Here is a tiny trained network, its code and every weight. The questions are about switching its units off for an input and a target symbol, where a switched-off unit gives its printed mean instead of its output.

import numpy as np


def w(rows, s, z=0):
    codes = np.array(rows[::2]) - 128.0
    scale = np.full(codes.shape[1], s)
    scale[-1] = z or s
    return codes * scale


def norm(h):
    return h / np.sqrt((h * h).mean(-1, keepdims=True) + 1e-5)


def f(y):
    return np.maximum(y, 0)


def softmax(a):
    e = np.exp(a - a.max(-1, keepdims=True))
    return e / e.sum(-1, keepdims=True)


def log_softmax(a):
    a = a - a.max(-1, keepdims=True)
    return a - np.log(np.exp(a).sum(-1, keepdims=True))


def net(x, mask):
    ids = ['αβγδεηλμξπστφψω'.index(c) for c in x.split()]
    T = len(ids)
    res = E[ids] + P[:T]
    u = 0
    for l in range(3):
        q, k, v = (norm(res) @ M[l].T for M in (Q, K, V))
        z = softmax(np.where(np.tri(T) > 0, q @ k.T / 2**0.5, -1e9)) @ v
        res = res + np.where(mask[u], z, O[l][:, -1]) @ O[l][:, :-1]
        u += 1
        y = f(norm(res) @ A[l][:, :-1].T + A[l][:, -1])
        res = res + np.where(mask[u : u + 4], y, B[l][:, -1]) @ B[l][:, :-1]
        u += 4
    return log_softmax(norm(res)[-1] @ U[:, :-1].T + U[:, -1])


Q, K, V, O, A, B = {}, {}, {}, {}, {}, {}
E = w([
[149,110,210,88,164,247,157],'α',
[113,160,160,134,190,235,72],'β',
[136,92,93,169,172,190,112],'γ',
[98,63,99,106,130,198,141],'δ',
[194,50,114,125,163,168,109],'ε',
[192,169,23,121,238,97,113],'η',
[112,47,123,113,35,147,165],'λ',
[111,182,118,130,158,109,165],'μ',
[46,107,133,111,54,176,139],'ξ',
[147,101,252,104,133,148,162],'π',
[157,73,187,132,136,88,173],'σ',
[215,167,48,113,187,120,147],'τ',
[137,54,204,125,81,158,158],'φ',
[40,156,190,133,103,133,130],'ψ',
[138,230,242,81,232,166,133],'ω',
],0.002)
P = w([
[207,156,115,157,83,130,103],'0',
[58,139,102,202,125,175,167],'1',
[79,127,94,192,140,179,156],'2',
[83,102,77,169,138,192,147],'3',
[113,41,150,67,131,59,77],'4',
[76,50,157,61,131,66,97],'5',
[6,92,206,73,165,61,138],'6',
[38,71,52,115,206,137,179],'7',
[29,72,54,95,195,110,168],'8',
],0.0026)
Q[0] = w([
[159,147,214,185,93,9,3],'0.h0',
[142,113,230,141,94,20,20],'0.h0',
],0.003)
K[0] = w([
[68,168,169,246,136,188,253],'0.h0',
[71,143,138,227,163,201,229],'0.h0',
],0.0053)
V[0] = w([
[63,179,255,217,101,91,103],'0.h0',
[163,72,53,59,83,31,188],'0.h0',
],0.002)
O[0] = w([
[197,103,3,34,91,152,197,113],'0.h0',
[137,135,234,149,95,76,18,2],'0.h0',
],0.0026,0.00097)
A[0] = w([
[164,127,83,89,222,150,192,147],'0.n0',
[116,25,160,213,175,100,225,193],'0.n1',
[20,168,218,246,141,51,122,254],'0.n2',
[95,107,6,169,210,26,135,129],'0.n3',
],0.0023,0.0008)
B[0] = w([
[29,78,152,123,98,97,97,237],'0.n0',
[78,221,87,102,141,150,61,253],'0.n1',
[195,51,97,118,122,195,76,218],'0.n2',
[82,140,252,96,140,219,126,215],'0.n3',
],0.0029,0.0024)
Q[1] = w([
[131,86,172,4,102,80,127],'1.h0',
[231,132,142,102,95,20,144],'1.h0',
],0.0047)
K[1] = w([
[134,159,102,255,108,113,183],'1.h0',
[29,134,148,206,186,195,151],'1.h0',
],0.0049)
V[1] = w([
[165,207,138,71,161,145,176],'1.h0',
[109,141,128,109,2,115,137],'1.h0',
],0.0037)
O[1] = w([
[99,7,103,177,209,101,178,246],'1.h0',
[192,97,118,1,152,173,105,64],'1.h0',
],0.0042,0.0014)
A[1] = w([
[129,15,203,126,59,141,89,254],'1.n0',
[80,159,78,132,166,185,102,103],'1.n1',
[165,160,125,121,77,160,103,73],'1.n2',
[101,147,253,124,135,145,173,151],'1.n3',
],0.0034,0.0017)
B[1] = w([
[60,196,132,123,255,130,101,254],'1.n0',
[134,117,154,36,51,38,131,220],'1.n1',
[64,118,150,101,190,147,214,138],'1.n2',
[100,89,5,150,79,122,56,216],'1.n3',
],0.0027,0.0029)
Q[2] = w([
[249,102,192,118,68,45,166],'2.h0',
[11,149,107,79,222,254,74],'2.h0',
],0.0048)
K[2] = w([
[9,87,98,71,125,140,126],'2.h0',
[255,93,139,151,96,105,148],'2.h0',
],0.0056)
V[2] = w([
[167,89,4,167,67,149,140],'2.h0',
[68,121,75,157,155,238,133],'2.h0',
],0.0046)
O[2] = w([
[137,235,84,73,215,110,171,107],'2.h0',
[117,208,253,134,138,125,176,253],'2.h0',
],0.0042,0.0025)
A[2] = w([
[127,84,149,189,108,152,245,1],'2.n0',
[118,11,176,173,85,225,111,134],'2.n1',
[41,127,90,139,111,205,144,208],'2.n2',
[90,252,175,105,199,185,175,222],'2.n3',
],0.0037,0.00096)
B[2] = w([
[102,13,229,91,163,76,150,157],'2.n0',
[127,209,117,109,130,17,193,188],'2.n1',
[253,157,163,143,197,78,114,226],'2.n2',
[116,35,69,159,27,163,95,252],'2.n3',
],0.0034,0.0045)
U = w([
[77,255,103,129,139,173,223,113],'α',
[148,91,98,54,101,218,149,150],'β',
[152,157,13,167,199,129,92,166],'γ',
[169,141,168,60,151,55,190,145],'δ',
[187,189,162,47,96,114,107,117],'ε',
[105,150,219,189,49,203,156,221],'η',
[138,173,120,241,197,115,47,227],'λ',
[177,109,160,45,83,221,73,2],'μ',
[164,20,82,151,26,65,87,49],'ξ',
[147,112,26,89,159,181,188,91],'π',
[116,69,153,127,214,55,220,184],'σ',
[128,208,154,229,125,52,99,9],'τ',
[134,220,184,187,59,106,96,73],'φ',
[73,30,160,202,152,170,192,165],'ψ',
[66,157,35,197,22,188,97,111],'ω',
],0.0074,0.0011)

Each question gives the input, a string of symbols that net reads in full, and the target symbol t.
The units are the heads (2 rows each of Q, K, V and O) and the neurons (one row each of A and B). Each row of codes is followed by its name. A weight is (code - 128) times the scale printed after its matrix; where a second scale follows, it is the last column's (O, A, B and U).
mask holds one flag per unit, layer by layer, with each layer's heads first. A switched-off unit (its flag False) gives its mean, the last column of its rows in O or B, instead of its output. The means were averaged over made-up inputs and are rounded, as every weight is.
A unit's drop is (log p(t) with every unit on - log p(t) with that unit switched off) / (log p(t) with every unit on - log p(t) with every unit switched off).
The circuit of an input: a set's keep is (log p(t) with only the set's units on - log p(t) with every unit switched off) / (log p(t) with every unit on - log p(t) with every unit switched off). Starting from the 12 units with the biggest drops (on a tie, the unit counted first), units are removed one at a time, each time the one whose removal leaves the highest keep (on an exact tie, the one counted first), for as long as the keep stays at least 0.8.
circuit, biggest first: the units of the circuit, biggest drop first
most important unit: the unit with the biggest drop
top k neurons: the k neurons with the biggest drops, biggest first
top k neurons in layer l: the k neurons of layer l with the biggest drops, biggest first
input α μ γ, target η: circuit, biggest first : [2.h0]
input ξ δ ω σ ξ μ μ ε, target μ: circuit, biggest first : [1.h0 0.n3]
input η φ ξ, target τ: circuit, biggest first : [2.n1 2.n2]
input β ε δ, target α: top 2 neurons : [1.n0 0.n3]
input σ ω ξ τ ε φ ξ, target ξ: top 2 neurons : [0.n3 1.n3]
input α η π ω, target η: top 2 neurons in layer 2 : [2.n3 2.n1]
input ξ δ τ α γ, target μ: circuit, biggest first : [1.h0 0.n3]
input η γ ω σ, target τ: circuit, biggest first : [0.h0 1.h0 2.n1]
input μ π ω ω, target π: top 2 neurons : [0.n3 1.n0]
input ω ω α ξ φ ω ω τ, target ψ: top 2 neurons : [2.n3 2.n1]
input η ψ ω, target τ: top 2 neurons in layer 1 : [1.n3 1.n1]
input φ ω τ, target δ: top 3 neurons : [1.n0 0.n0 2.n1]
input β λ λ τ μ ε α β, target α: top 2 neurons : [1.n0 0.n1]
input ξ ξ ω ξ π δ, target μ: most important unit : 1.h0
input α ω π ω σ ε ω φ, target η: top 2 neurons in layer 0 : [0.n1 0.n0]
input μ τ β, target γ: top 2 neurons : [0.n3 1.n0]
input μ σ α, target π: top 2 neurons in layer 1 : [1.n0 1.n1]
input σ τ ω φ, target ξ: top 2 neurons in layer 0 : [0.n3 0.n0]
input β ξ ω, target α: top 3 neurons : [1.n0 0.n3 2.n3]
input λ ψ β ε, target μ: circuit, biggest first : [1.h0]
input δ σ ω, target φ: top 3 neurons in layer 1 : [1.n3 1.n0 1.n2]
input ε ω ξ π, target τ: top 2 neurons in layer 0 : [0.n0 0.n3]
input ω τ σ ξ ω η ω, target ψ: top 3 neurons in layer 2 : [2.n3 2.n1 2.n2]
input τ ε η τ, target λ: top 2 neurons in layer 0 : [0.n0 0.n2]
input λ α ω ω, target ε: top 2 neurons in layer 2 : [2.n1 2.n3]
input τ ω π, target λ: top 3 neurons in layer 1 : [1.n3 1.n1 1.n0]
input τ τ τ ξ, target γ: most important unit : 2.h0
input ε σ λ, target τ: top 2 neurons in layer 0 : [0.n0 0.n3]
input α ω γ δ ψ ψ, target η: top 2 neurons in layer 2 : [2.n3 2.n1]
